In the rows, zero is written as 128.
Each row is followed by its class.
[124 126 131 157 118 114 115 134 149 127 124 119 132 144 134 142 131 132
 121 118 132 145 125 142 130 118 132 125 132 126 132 137 129 134 134 130
 130 143 117 130 119 161 115  76]
sigo
[144 135 142  50 118 108 111 131 133 128 110 149 133 123 137 135 120 125
 113  97 147 128 141 133 109 114 126 131 128 128 133 112 147 154 131 168
 137 138 144 129 118 175 113 216]
zalap
[132 135 161  61 122 103 122 127 126 125 160 143 130 136 143 135 132 128
  89  93 144 118 134 125 124 140 127 135 129 125 138  97 151 163 134 136
 152 119 151 130 138 151 112 252]
zalap
[137 152 143 151 106 142 100 137 149 125 128 128 127 216 156 147 133 145
 102 117 129 146 131 149 129 111 126 138 122 134 116 140 133 146 133 145
 134 156  96 114 146 195  84  45]
sigo
[197 106 140 103 122 127 119 144 140 126 159 140 143 129 145 111 126 155
 161 145 129 136 142 149 106 113 124 146 121 142 129 119 138 125 142 187
 134 122 104 117 118 134 125 130]
sigo
[110 160 138 172 124 126 108 132 131 129 139 124 124 182 107 139 129 139
  95 119 123 140 118 141 142 109 135 130 123 129 116 140 131 149 132 119
 138 160 108 126 140 164 108  55]
sigo
[145 166 150  88 119 134 117 139 119 126 146 133 130  97 124 131 128 152
 137 124 133 165 146 138 114  95 127 120 128 124 136 137 142 133 133 191
 158 157 113 116 115 222 145 168]
sigo
[160 138 132 177 122 134 106 130 142 129 144 133 127 196 158 137 129 146
 110 140 125 144 134 156 121 109 129 135 124 130 129 131 137 158 125 147
 131 157 103 121 144 143  97  38]
sigo
[165 118 142  57 114 130 119 134 162 129 163 154 135 119 129 132 129 148
 117  97 165 134 140 151 123 132 115 133 136 129 130 109 140 122 143 159
 145 106 145 119 107 171 110 252]
zalap
[127 144 148  17 115 116 127 140 119 128  99 144 137 120 150 123 130 113
 117  96 158 125 139 128 108 102 108 127 125 127 136 109 150 152 145 179
 146 128 145 134 111 195 106 200]
zalap
[131 151 146 128 113 142  97 129 141 123 167 130 122 148 142 119 121 142
 109 124 128 141 134 144 121 113 128 126 137 132 130 138 106 151 136 141
 142 147 116 137 131 199 127 125]
sigo
[129 129 128 142 120 132 112 131 138 123 121 123 129 162 145 130 119 124
 118 125 128 140 125 130 133 126 130 127 127 138 125 140 133 135 127 128
 115 139 119 114 129 136 115  91]
sigo
[130 166 149  33 121 118 115 136 112 122 167 145 130 102 120 154 132 157
  95 100 165 119 122 134 123 117 122 132 118 118 120 108 133 139 150 173
 153 127 144 119 103 147 142 252]
zalap
[116 129 132  94 126 136 100 137 124 124  86 147 136 199 168 112 122 100
 109 134 128 117 123 121 121 131  95 136 106 132 114 121 127 122 127 148
 122 138 124 125 129 151  81  57]
zalap
[144 143 211 144 111 141 104 136 123 123 200 126 144 196 153 154 125 162
 126 120 117 145 130 132 139 143 151 138 137 129 134 146 149 133 129 144
 154 140  90 129 132 204 115 148]
sigo
[132 143 149  70 110 117 122 139 138 125 103 145 135 156 156 125 137 112
 113  96 149 126 130 131 114 121 111 130 126 130 139 109 148 151 136 172
 143 127 147 137 112 192  95 178]
zalap
[141 152 149  69 118 117 117 132 135 129 134 147 138 117 130 142  90 134
  98  98 158 126 132 140 119 119 127 129 134 125 128 122 143 153 147 155
 138 126 142 126  93 153 121 245]
zalap
[103 151 129 164 124 141 109 135 132 137  87 132 128 213 160 140 114 121
 107 129 118 140 125 132 139 126 128 126 124 125 125 145 123 144 133 121
 126 155 102 124 132 163  96  10]
sigo
[144 142 151  56 120 114 120 133 125 124 136 151 150 132 143 131 136 124
  90 100 156 104 143 136 116 123 119 133 123 132 135 109 152 175 153 159
 149 129 148 131 127 151 119 240]
zalap
[107 179 130 130 111 125  98 126 121 132 133 130 123 116 105 175 128 165
 108 105 138 180 123 135 128 102 140 111 131 132 117 153 129 153 141 167
 151 159 117 108 110 200 143 180]
sigo
[145 140 151  57 127 113 126 125 125 121 149 137 161 108 127 142 133 122
 105 103 147 121 132 131 118 131 124 136 129 137 135 109 141 140 144 160
 148 123 154 130 127 141 129 252]
zalap
[218  91 144 139 112 130 113 140 145 123 172 148 146 163 146 144 125 175
 160 144 123 154 143 142 114 135 134 161 107 146 122 133 132 129 139 180
 150 128  72  99 111 105 132 121]
sigo
[155 125 155  34 123 107 126 134 135 124 106 146 142 135 152 118 132 113
 109 104 141 113 138 124 106 116 117 139 121 130 141 100 159 177 137 163
 143 114 158 133 127 150 111 243]
zalap
[119 165 148  50 128 114 112 134 112 124 102 145 130 117 120 179 131 148
  98 111 151 136 130 116 122 112 124 126 118 124 113 112 137 164 147 178
 142 140 132 118 105 137 145 226]
zalap
[124 142 140 159 115 139 104 136 129 132 156 122 134 186 151 133 127 137
 116 124 118 143 137 134 134 107 136 122 126 126 135 144 141 141 129 128
 144 148 104 124 140 202  98  98]
sigo
[148 129 150 123 129 123 114 132 128 136 124 124 138 138 134 145 132 137
 143 126 124 148 145 128 130 112 144 134 121 130 134 135 138 156 135 162
 142 142 109 125 129 145 137 137]
sigo
[177 163 155 147 120 121 118 125 122 112 214 136 122 137 139 116 131 174
  97 132 127 146 131 152 115 109 149 136 130 130 136 134 155 163 139 173
 151 160  89 122 147 180 120 140]
sigo
[116 150 135 175 118 143 108 128 144 130 153 124 130 201 142 139 128 141
 114 127 111 141 127 138 140 119 140 135 131 127 127 155 124 131 124 119
 129 147 107 121 139 157 104  67]
sigo
[162  91 139 187 126 145 118 116 142 124 240 131 129 199 133 138 133 148
 103 128 111 126 137 120 151 178 154 151 135 137 138 132 132 119 116  73
 136  93 133 120 153  93 101 190]
sigo
[119 127 141  39 122 116 128 138 135 134  55 141 142 139 156 133 138 109
 121  90 150 122 141 120 112 132 109 128 127 120 139 110 145 157 142 159
 117 123 154 127 120 191 108 189]
zalap
[132 125 140  35 126 108 122 140 146 121  93 145 139 131 140 141 133 119
  96  81 168 118 154 124 118 126 118 128 126 134 124  97 142 151 148 148
 137 107 174 126 119 130 105 251]
zalap
